Below is a small trained network, with its code and all its weights. Each question gives an input and a class and asks what happens when units are switched off, that is, made to give their printed mean instead of their output.

import numpy as np


def w(rows, s, z=0):
    codes = np.array(rows[::2]) - 128.0
    scale = np.full(codes.shape[1], s)
    scale[-1] = z or s
    return codes * scale


def norm(h):
    return h / np.sqrt((h * h).mean(-1, keepdims=True) + 1e-5)


def f(y):
    return np.maximum(y, 0)


def log_softmax(a):
    a = a - a.max(-1, keepdims=True)
    return a - np.log(np.exp(a).sum(-1, keepdims=True))


def net(x, mask):
    res = np.array(x, float).reshape(1, 7) / 4 @ E
    u = 0
    for l in range(2):
        y = f(norm(res) @ A[l][:, :-1].T + A[l][:, -1])
        res = res + np.where(mask[u : u + 7], y, B[l][:, -1]) @ B[l][:, :-1]
        u += 7
    return log_softmax(norm(res)[-1] @ U[:, :-1].T + U[:, -1])


A, B = {}, {}
E = w([
[148,106,126,60,236,20,109,98,131,187,84],'x0',
[140,94,108,108,161,150,176,128,104,95,129],'x1',
[109,131,151,137,140,111,138,101,109,110,111],'x2',
[122,204,96,81,57,146,157,89,205,116,156],'x3',
[119,142,141,131,140,130,134,105,108,121,128],'x4',
[140,126,107,118,114,128,141,171,132,136,127],'x5',
[203,160,254,101,89,120,169,141,141,80,182],'x6',
],0.0047)
A[0] = w([
[35,57,70,190,158,128,35,208,5,147,134,98],'0.n0',
[80,207,223,122,107,183,70,125,118,210,162,184],'0.n1',
[253,125,190,114,136,76,138,139,116,113,89,24],'0.n2',
[79,138,49,93,21,201,142,42,123,97,66,253],'0.n3',
[207,78,232,96,131,38,154,105,32,225,192,219],'0.n4',
[101,119,17,184,24,161,96,155,169,195,24,236],'0.n5',
[150,170,94,30,147,52,167,68,174,180,61,94],'0.n6',
],0.0036,0.0019)
B[0] = w([
[89,37,234,199,92,124,166,147,138,132,253,227],'0.n0',
[129,89,126,112,147,123,186,128,130,63,99,197],'0.n1',
[144,175,40,128,108,23,124,104,179,71,138,185],'0.n2',
[174,96,87,193,73,66,113,79,168,142,87,234],'0.n3',
[139,163,70,133,91,165,88,132,75,111,129,254],'0.n4',
[139,147,142,161,180,85,218,61,5,132,77,238],'0.n5',
[63,122,208,95,140,235,121,225,124,114,138,209],'0.n6',
],0.0053,0.0046)
A[1] = w([
[181,87,108,101,211,3,86,118,96,162,146,125],'1.n0',
[163,93,163,205,135,178,96,171,78,105,77,223],'1.n1',
[40,126,108,130,180,133,131,155,112,168,120,107],'1.n2',
[119,144,74,68,200,123,117,112,157,173,38,4],'1.n3',
[163,135,130,83,144,61,72,177,81,98,158,103],'1.n4',
[72,98,163,154,136,142,126,147,104,171,99,134],'1.n5',
[150,172,183,114,112,154,153,151,147,76,140,159],'1.n6',
],0.0067,0.002)
B[1] = w([
[140,223,59,133,119,93,66,99,75,72,94,237],'1.n0',
[141,159,118,9,157,113,44,169,237,150,154,255],'1.n1',
[121,155,187,43,105,165,131,132,188,201,215,190],'1.n2',
[153,3,197,195,67,154,166,147,200,107,184,174],'1.n3',
[130,119,65,174,149,152,141,92,118,114,84,220],'1.n4',
[144,130,227,137,119,186,197,169,140,87,122,203],'1.n5',
[79,72,180,104,202,128,103,170,86,205,153,236],'1.n6',
],0.0058,0.0054)
U = w([
[146,51,199,140,89,166,214,142,180,101,171,39],'0',
[144,125,155,7,227,136,49,194,128,94,148,106],'1',
[200,145,1,176,126,97,129,72,90,44,40,254],'2',
],0.0075,0.00064)

Each question gives the input, the list of numbers given to net, and the class t.
The units are the neurons (one row each of A and B). Each row of codes is followed by its name. A weight is (code - 128) times the scale printed after its matrix; where a second scale follows, it is the last column's (A, B and U).
mask holds one flag per neuron, layer by layer. A switched-off neuron (its flag False) gives its mean, the last column of its row in B, instead of its output. The means were averaged over made-up inputs and are rounded, as every weight is.
A unit's drop is (log p(t) with every unit on - log p(t) with that unit switched off) / (log p(t) with every unit on - log p(t) with every unit switched off).
The circuit of an input: a set's keep is (log p(t) with only the set's units on - log p(t) with every unit switched off) / (log p(t) with every unit on - log p(t) with every unit switched off). Starting from the 12 units with the biggest drops (on a tie, the unit counted first), units are removed one at a time, each time the one whose removal leaves the highest keep (on an exact tie, the one counted first), for as long as the keep stays at least 0.8.
units of the circuit, in order: the units of the circuit, biggest drop first
unit that matters most: the unit with the biggest drop
k most important neurons: the k neurons with the biggest drops, biggest first
k most important neurons of layer l: the k neurons of layer l with the biggest drops, biggest first
drop of u: that unit's drop, to one decimal
input [-7,8,-6,-8,4,5,8], class 1: units of the circuit, in order -> (1.n1 0.n0)
input [8,-3,-7,2,-1,3,-2], class 0: 2 most important neurons -> (1.n3 0.n6)
input [-7,3,2,-7,6,7,2], class 1: units of the circuit, in order -> (1.n1)
input [-5,-8,-2,-2,5,-4,8], class 1: units of the circuit, in order -> (1.n6 0.n0 1.n1)
input [-7,2,2,3,3,-1,0], class 2: units of the circuit, in order -> (0.n3 0.n0)
input [3,-5,3,1,-6,2,-2], class 0: 2 most important neurons -> (1.n5 1.n3)
input [-1,7,5,-2,-1,8,5], class 1: 4 most important neurons -> (1.n6 0.n3 0.n5 1.n0)
input [-2,6,-3,0,0,-3,4], class 1: units of the circuit, in order -> (1.n6 0.n0)
input [-8,3,2,-1,-2,-6,3], class 1: 4 most important neurons of layer 1 -> (1.n1 1.n6 1.n3 1.n5)
input [0,6,-3,0,7,-3,-2], class 0: 4 most important neurons -> (0.n0 0.n2 0.n5 1.n4)
input [6,-4,-3,0,-8,6,8], class 2: 4 most important neurons -> (0.n2 1.n4 1.n1 0.n0)
input [0,-4,1,-6,-1,5,-2], class 0: 3 most important neurons -> (0.n0 1.n5 1.n6)
input [5,-7,3,5,-1,-4,-8], class 0: 2 most important neurons -> (0.n6 1.n3)
input [-6,-8,3,-7,8,6,4], class 1: units of the circuit, in order -> (1.n1)
input [-1,-3,-3,-7,-4,4,-7], class 0: 2 most important neurons of layer 1 -> (1.n5 1.n6)
input [8,8,5,7,-2,-4,-7], class 0: 2 most important neurons -> (1.n3 0.n6)
input [-6,-7,-8,-2,-2,2,4], class 1: 2 most important neurons -> (1.n1 0.n0)
input [4,8,5,7,8,-6,-1], class 0: 2 most important neurons of layer 1 -> (1.n3 1.n1)
input [-8,4,8,-5,-2,-1,8], class 1: drop of 1.n1 -> 0.3
input [6,5,2,1,-2,5,-5], class 0: drop of 1.n1 -> 0.1
input [2,2,2,3,5,-6,-1], class 0: unit that matters most -> 0.n6
input [2,-1,-7,-5,-4,-3,7], class 2: drop of 0.n2 -> 0.4
